Here is a tiny trained network, its code and every weight. The questions are about switching its units off for an input and a target symbol, where a switched-off unit gives its printed mean instead of its output.

import numpy as np


def w(rows, s, z=0):
    codes = np.array(rows[::2]) - 128.0
    scale = np.full(codes.shape[1], s)
    scale[-1] = z or s
    return codes * scale


def norm(h):
    return h / np.sqrt((h * h).mean(-1, keepdims=True) + 1e-5)


def f(y):
    return np.maximum(y, 0)


def softmax(a):
    e = np.exp(a - a.max(-1, keepdims=True))
    return e / e.sum(-1, keepdims=True)


def log_softmax(a):
    a = a - a.max(-1, keepdims=True)
    return a - np.log(np.exp(a).sum(-1, keepdims=True))


def net(x, mask):
    ids = ['ΞΨβγδητ'.index(c) for c in x.split()]
    T = len(ids)
    res = E[ids] + P[:T]
    r = norm(res)
    for j in range(2):
        rows = slice(3 * j, 3 * j + 3)
        q, k, v = (r @ M[0][rows].T for M in (Q, K, V))
        z = softmax(np.where(np.tri(T) > 0, q @ k.T / 3**0.5, -1e9)) @ v
        o = O[0][rows]
        res = res + np.where(mask[j], z, o[:, -1]) @ o[:, :-1]
    y = f(norm(res) @ A[0][:, :-1].T + A[0][:, -1])
    res = res + np.where(mask[2:6], y, B[0][:, -1]) @ B[0][:, :-1]
    return log_softmax(norm(res)[-1] @ U[:, :-1].T + U[:, -1])


Q, K, V, O, A, B = {}, {}, {}, {}, {}, {}
E = w([
[121,133,132,126,94,140,226,86],'Ξ',
[102,147,118,152,75,120,211,123],'Ψ',
[78,82,133,183,144,93,199,101],'β',
[38,127,175,96,57,119,180,95],'γ',
[21,136,134,68,88,100,134,136],'δ',
[98,161,254,135,26,141,132,94],'η',
[87,178,129,194,83,70,123,168],'τ',
],0.0063)
P = w([
[135,104,85,142,133,253,68,162],'0',
[159,51,93,129,98,184,106,189],'1',
[151,64,50,137,76,165,74,119],'2',
[88,133,87,162,136,213,105,134],'3',
[122,88,130,130,130,169,150,220],'4',
[151,66,73,127,74,110,112,137],'5',
[94,140,74,161,122,153,108,88],'6',
[94,138,139,145,156,153,169,195],'7',
[152,84,101,114,97,81,147,163],'8',
[117,140,70,141,110,91,107,67],'9',
[76,190,135,149,172,123,171,140],'10',
[147,123,132,103,124,53,177,182],'11',
[136,141,81,122,101,26,133,75],'12',
[85,204,119,143,152,83,168,108],'13',
],0.0075)
Q[0] = w([
[50,178,174,147,127,116,212,163],'h1',
[117,187,137,140,216,211,104,133],'h1',
[60,177,91,171,101,124,124,15],'h1',
[233,120,100,87,177,158,12,100],'h2',
[72,103,87,165,32,78,156,67],'h2',
[170,71,136,103,97,92,135,172],'h2',
],0.011)
K[0] = w([
[150,120,148,85,80,2,183,118],'h1',
[192,34,121,114,81,156,139,240],'h1',
[110,162,205,115,186,128,206,202],'h1',
[125,83,105,151,140,231,126,160],'h2',
[90,189,177,133,150,83,155,139],'h2',
[97,168,106,157,135,150,104,66],'h2',
],0.011)
V[0] = w([
[154,114,75,139,89,125,182,153],'h1',
[127,161,167,54,75,171,193,90],'h1',
[179,107,169,135,187,146,171,92],'h1',
[181,216,143,167,93,99,85,169],'h2',
[105,119,255,101,68,123,131,63],'h2',
[94,150,99,25,126,135,86,153],'h2',
],0.0091)
O[0] = w([
[153,59,119,119,76,72,63,149,254],'h1',
[207,142,102,125,160,151,92,245,159],'h1',
[137,76,203,75,93,115,231,254,18],'h1',
[143,28,105,190,83,152,16,67,16],'h2',
[96,106,105,82,145,199,137,81,160],'h2',
[196,128,111,27,178,27,118,75,129],'h2',
],0.0072,0.0048)
A[0] = w([
[107,79,68,75,162,149,171,150,58],'n1',
[79,176,101,100,181,94,255,125,70],'n2',
[187,159,252,160,87,173,185,198,122],'n3',
[99,80,124,211,81,139,161,164,3],'n4',
],0.0059,0.0018)
B[0] = w([
[116,77,185,201,86,219,90,93,174],'n1',
[127,131,90,111,152,147,147,171,255],'n2',
[167,138,191,129,169,104,109,2,185],'n3',
[115,137,165,130,48,73,178,116,199],'n4',
],0.0089,0.0048)
U = w([
[187,204,127,122,223,95,105,54,15],'Ξ',
[104,128,97,137,137,254,156,195,2],'Ψ',
[231,90,185,117,99,132,96,234,148],'β',
[114,96,71,176,57,52,37,142,28],'γ',
[61,134,173,134,91,83,224,131,224],'δ',
[101,89,170,133,126,198,67,22,170],'η',
[132,161,32,54,194,104,137,214,208],'τ',
],0.0082,0.0017)

Each question gives the input, a string of symbols that net reads in full, and the target symbol t.
The units are the heads (3 rows each of Q, K, V and O) and the neurons (one row each of A and B). Each row of codes is followed by its name. A weight is (code - 128) times the scale printed after its matrix; where a second scale follows, it is the last column's (O, A, B and U).
mask holds one flag per unit, heads first, then neurons. A switched-off unit (its flag False) gives its mean, the last column of its rows in O or B, instead of its output. The means were averaged over made-up inputs and are rounded, as every weight is.
A unit's drop is (log p(t) with every unit on - log p(t) with that unit switched off) / (log p(t) with every unit on - log p(t) with every unit switched off).
unit that matters most: the unit with the biggest drop
k most important neurons: the k neurons with the biggest drops, biggest first
heads that matter: for each layer, one digit per head in row order, 1 if its drop is at least 0.15 and else 0, layers parted by /
drop of u: that unit's drop, to one decimal
input β τ β β τ δ δ δ η γ η η δ, target η: 2 most important neurons	n1; n2
input β Ψ δ β η η β β δ β Ψ, target τ: heads that matter	01
input Ξ τ β β γ β Ξ Ψ γ, target Ψ: heads that matter	01
input β δ δ β β δ Ψ β Ψ τ β Ξ β η, target η: unit that matters most	n3
input δ Ξ Ξ δ Ξ, target β: heads that matter	10
input δ Ψ Ψ, target Ξ: heads that matter	11
input τ η β β δ δ γ Ξ Ξ, target Ψ: heads that matter	01
input β β Ξ Ψ γ, target β: heads that matter	10
input η β γ, target Ψ: 2 most important neurons	n3; n4
input τ δ β β η τ δ η δ δ, target Ψ: heads that matter	11
input τ δ β τ β δ Ψ, target τ: 3 most important neurons	n2; n4; n3
input β Ξ β β γ η, target δ: heads that matter	10
input η β δ β γ β τ η δ Ψ β, target τ: heads that matter	01
input τ β δ β β, target τ: unit that matters most	h2
input η δ β β τ Ψ η β β Ψ β δ, target γ: heads that matter	11
input Ξ Ψ β, target δ: heads that matter	01
input β Ψ Ξ β δ, target β: heads that matter	10
input γ δ Ξ β β η Ψ δ Ψ η γ, target η: heads that matter	01
input β γ β τ, target τ: 3 most important neurons	n1; n3; n4
input τ τ β β δ η β η τ δ Ψ, target η: unit that matters most	h1
input δ η γ β γ β Ψ Ξ δ Ψ δ β, target γ: 2 most important neurons	n2; n3
input δ η Ξ δ Ψ Ψ δ Ξ, target τ: 3 most important neurons	n3; n4; n1
input Ξ β β β β β Ξ β δ Ξ Ξ δ, target β: 2 most important neurons	n1; n2
input τ Ψ η γ δ δ δ Ξ, target τ: 3 most important neurons	n3; n1; n2
input β β δ, target τ: 2 most important neurons	n2; n4
input δ η η Ξ β β β β Ψ η η η, target η: drop of h2	0.8
